Below are the code and all the weights of a small trained network. Each question names an input and a class and asks about switching units off, where a switched-off unit gives its printed mean instead of its output.

import numpy as np


def w(rows, s, z=0):
    codes = np.array(rows[::2]) - 128.0
    scale = np.full(codes.shape[1], s)
    scale[-1] = z or s
    return codes * scale


def norm(h):
    return h / np.sqrt((h * h).mean(-1, keepdims=True) + 1e-5)


def f(y):
    return y / 2 * (1 + np.tanh(0.7978845608 * (y + 0.044715 * y**3)))


def log_softmax(a):
    a = a - a.max(-1, keepdims=True)
    return a - np.log(np.exp(a).sum(-1, keepdims=True))


def net(x, mask):
    res = np.array(x, float).reshape(1, 6) / 4 @ E
    u = 0
    for l in range(4):
        y = f(norm(res) @ A[l][:, :-1].T + A[l][:, -1])
        res = res + np.where(mask[u : u + 7], y, B[l][:, -1]) @ B[l][:, :-1]
        u += 7
    return log_softmax(norm(res)[-1] @ U[:, :-1].T + U[:, -1])


A, B = {}, {}
E = w([
[139,87,36,70,143,122],'x0',
[131,125,128,135,139,135],'x1',
[40,175,125,106,253,127],'x2',
[125,135,171,59,140,252],'x3',
[125,120,129,132,132,129],'x4',
[117,114,128,134,124,130],'x5',
],0.0034)
A[0] = w([
[53,181,88,161,185,50,1],'L0N1',
[110,141,194,170,107,127,217],'L0N2',
[121,101,27,104,115,124,92],'L0N3',
[71,156,103,170,211,3,33],'L0N4',
[82,133,119,151,211,40,13],'L0N5',
[184,115,105,175,71,42,204],'L0N6',
[90,150,152,83,201,149,98],'L0N7',
],0.0048,0.0025)
B[0] = w([
[153,85,157,29,15,245,173],'L0N1',
[156,176,194,236,75,71,190],'L0N2',
[114,100,64,40,159,80,151],'L0N3',
[254,64,245,106,77,172,211],'L0N4',
[191,103,141,92,44,233,166],'L0N5',
[52,99,139,188,248,12,252],'L0N6',
[65,219,94,182,99,74,168],'L0N7',
],0.0035,0.0033)
A[1] = w([
[177,39,77,17,145,190,152],'L1N1',
[156,158,110,142,117,113,91],'L1N2',
[180,133,254,182,43,108,121],'L1N3',
[116,173,43,65,156,119,4],'L1N4',
[159,135,138,89,191,122,200],'L1N5',
[78,113,3,108,192,132,37],'L1N6',
[153,161,230,146,87,194,58],'L1N7',
],0.0052,0.0012)
B[1] = w([
[203,148,204,239,17,3,213],'L1N1',
[105,94,153,132,150,143,123],'L1N2',
[160,73,172,45,178,196,254],'L1N3',
[140,63,202,117,134,164,142],'L1N4',
[138,84,69,173,34,132,143],'L1N5',
[188,64,182,31,135,211,163],'L1N6',
[81,106,41,79,196,123,202],'L1N7',
],0.0044,0.0048)
A[2] = w([
[89,113,212,134,91,93,164],'L2N1',
[204,129,134,135,108,63,80],'L2N2',
[129,110,166,240,133,122,56],'L2N3',
[126,155,147,146,158,78,123],'L2N4',
[76,219,152,253,155,93,10],'L2N5',
[159,122,211,25,143,236,63],'L2N6',
[87,125,112,57,135,102,73],'L2N7',
],0.003,0.0012)
B[2] = w([
[134,169,124,198,87,211,176],'L2N1',
[93,207,102,150,3,111,166],'L2N2',
[223,252,188,94,186,114,133],'L2N3',
[134,157,117,142,81,184,130],'L2N4',
[110,222,215,97,163,129,106],'L2N5',
[140,91,31,77,158,230,255],'L2N6',
[151,81,123,94,85,80,115],'L2N7',
],0.0027,0.0023)
A[3] = w([
[137,71,45,113,99,78,133],'L3N1',
[158,139,192,238,139,101,80],'L3N2',
[196,74,90,94,106,69,134],'L3N3',
[70,232,115,152,165,154,149],'L3N4',
[106,114,1,182,127,76,108],'L3N5',
[118,116,103,104,111,182,118],'L3N6',
[130,145,122,120,119,120,5],'L3N7',
],0.0064,0.0016)
B[3] = w([
[80,185,111,189,181,154,189],'L3N1',
[181,101,98,101,32,104,223],'L3N2',
[85,190,118,146,162,109,254],'L3N3',
[106,140,69,174,114,88,143],'L3N4',
[74,153,155,53,141,253,155],'L3N5',
[168,78,121,132,129,134,169],'L3N6',
[133,151,158,117,120,141,96],'L3N7',
],0.0067,0.0031)
U = w([
[196,121,156,188,26,35,253],'0',
[168,59,153,59,173,253,5],'1',
[9,208,78,189,197,104,76],'2',
],0.0072,0.0003)

Each question gives the input, the list of numbers given to net, and the class t.
The units are the neurons (one row each of A and B). Each row of codes is followed by its name. A weight is (code - 128) times the scale printed after its matrix; where a second scale follows, it is the last column's (A, B and U).
mask holds one flag per neuron, layer by layer. A switched-off neuron (its flag False) gives its mean, the last column of its row in B, instead of its output. The means were averaged over made-up inputs and are rounded, as every weight is.
A unit's drop is (log p(t) with every unit on - log p(t) with that unit switched off) / (log p(t) with every unit on - log p(t) with every unit switched off).
The circuit of an input: a set's keep is (log p(t) with only the set's units on - log p(t) with every unit switched off) / (log p(t) with every unit on - log p(t) with every unit switched off). Starting from the 12 units with the biggest drops (on a tie, the unit counted first), units are removed one at a time, each time the one whose removal leaves the highest keep (on an exact tie, the one counted first), for as long as the keep stays at least 0.8.
circuit, biggest first: the units of the circuit, biggest drop first
k most important neurons: the k neurons with the biggest drops, biggest first
k most important neurons of layer l: the k neurons of layer l with the biggest drops, biggest first
drop of u: that unit's drop, to one decimal
input [0,-3,4,-2,0,-2], class 1: circuit, biggest first : [L0N4]
input [-7,-3,2,8,1,5], class 2: 4 most important neurons : [L0N4 L3N4 L1N6 L0N1]
input [-6,2,1,0,-2,8], class 1: 2 most important neurons : [L1N3 L0N6]
input [-5,1,5,0,-3,-8], class 1: 2 most important neurons of layer 0 : [L0N6 L0N4]
input [-5,0,8,-1,2,-6], class 1: circuit, biggest first : [L0N1 L3N3]
input [1,-1,-4,-8,-8,4], class 2: 3 most important neurons : [L1N1 L3N5 L3N1]
input [-7,-2,8,-1,-3,-6], class 1: 4 most important neurons : [L0N4 L0N1 L0N6 L1N3]
input [0,8,2,3,8,-2], class 2: 3 most important neurons : [L1N3 L0N7 L1N1]
input [-7,-4,1,-3,-3,-8], class 1: circuit, biggest first : [L1N3 L1N1]
input [1,3,6,-4,6,-3], class 0: 2 most important neurons : [L1N1 L0N1]
input [1,-5,0,-8,-5,4], class 2: 2 most important neurons : [L1N1 L3N3]
input [8,-2,7,-2,-6,2], class 0: 2 most important neurons : [L1N1 L0N4]
input [7,3,0,3,3,4], class 0: 3 most important neurons : [L1N1 L0N6 L1N3]
input [5,-2,-2,0,-5,-6], class 2: most important neuron of layer 0 : [L0N4]
input [7,-3,7,0,1,6], class 0: 3 most important neurons of layer 0 : [L0N6 L0N4 L0N1]
input [0,-7,3,-5,6,3], class 1: 2 most important neurons : [L0N4 L1N3]
input [1,1,-8,8,8,1], class 0: 3 most important neurons of layer 1 : [L1N1 L1N6 L1N4]
input [3,-5,-8,-7,-1,-6], class 2: 2 most important neurons : [L1N1 L3N5]
input [-2,2,2,1,-2,3], class 2: 2 most important neurons of layer 3 : [L3N4 L3N2]
input [6,-2,5,-6,1,-7], class 0: drop of L1N1 : 1.9
input [2,-5,-1,3,2,-4], class 0: drop of L1N1 : 0.7
input [8,-6,-6,4,7,-2], class 0: drop of L3N5 : 0.0
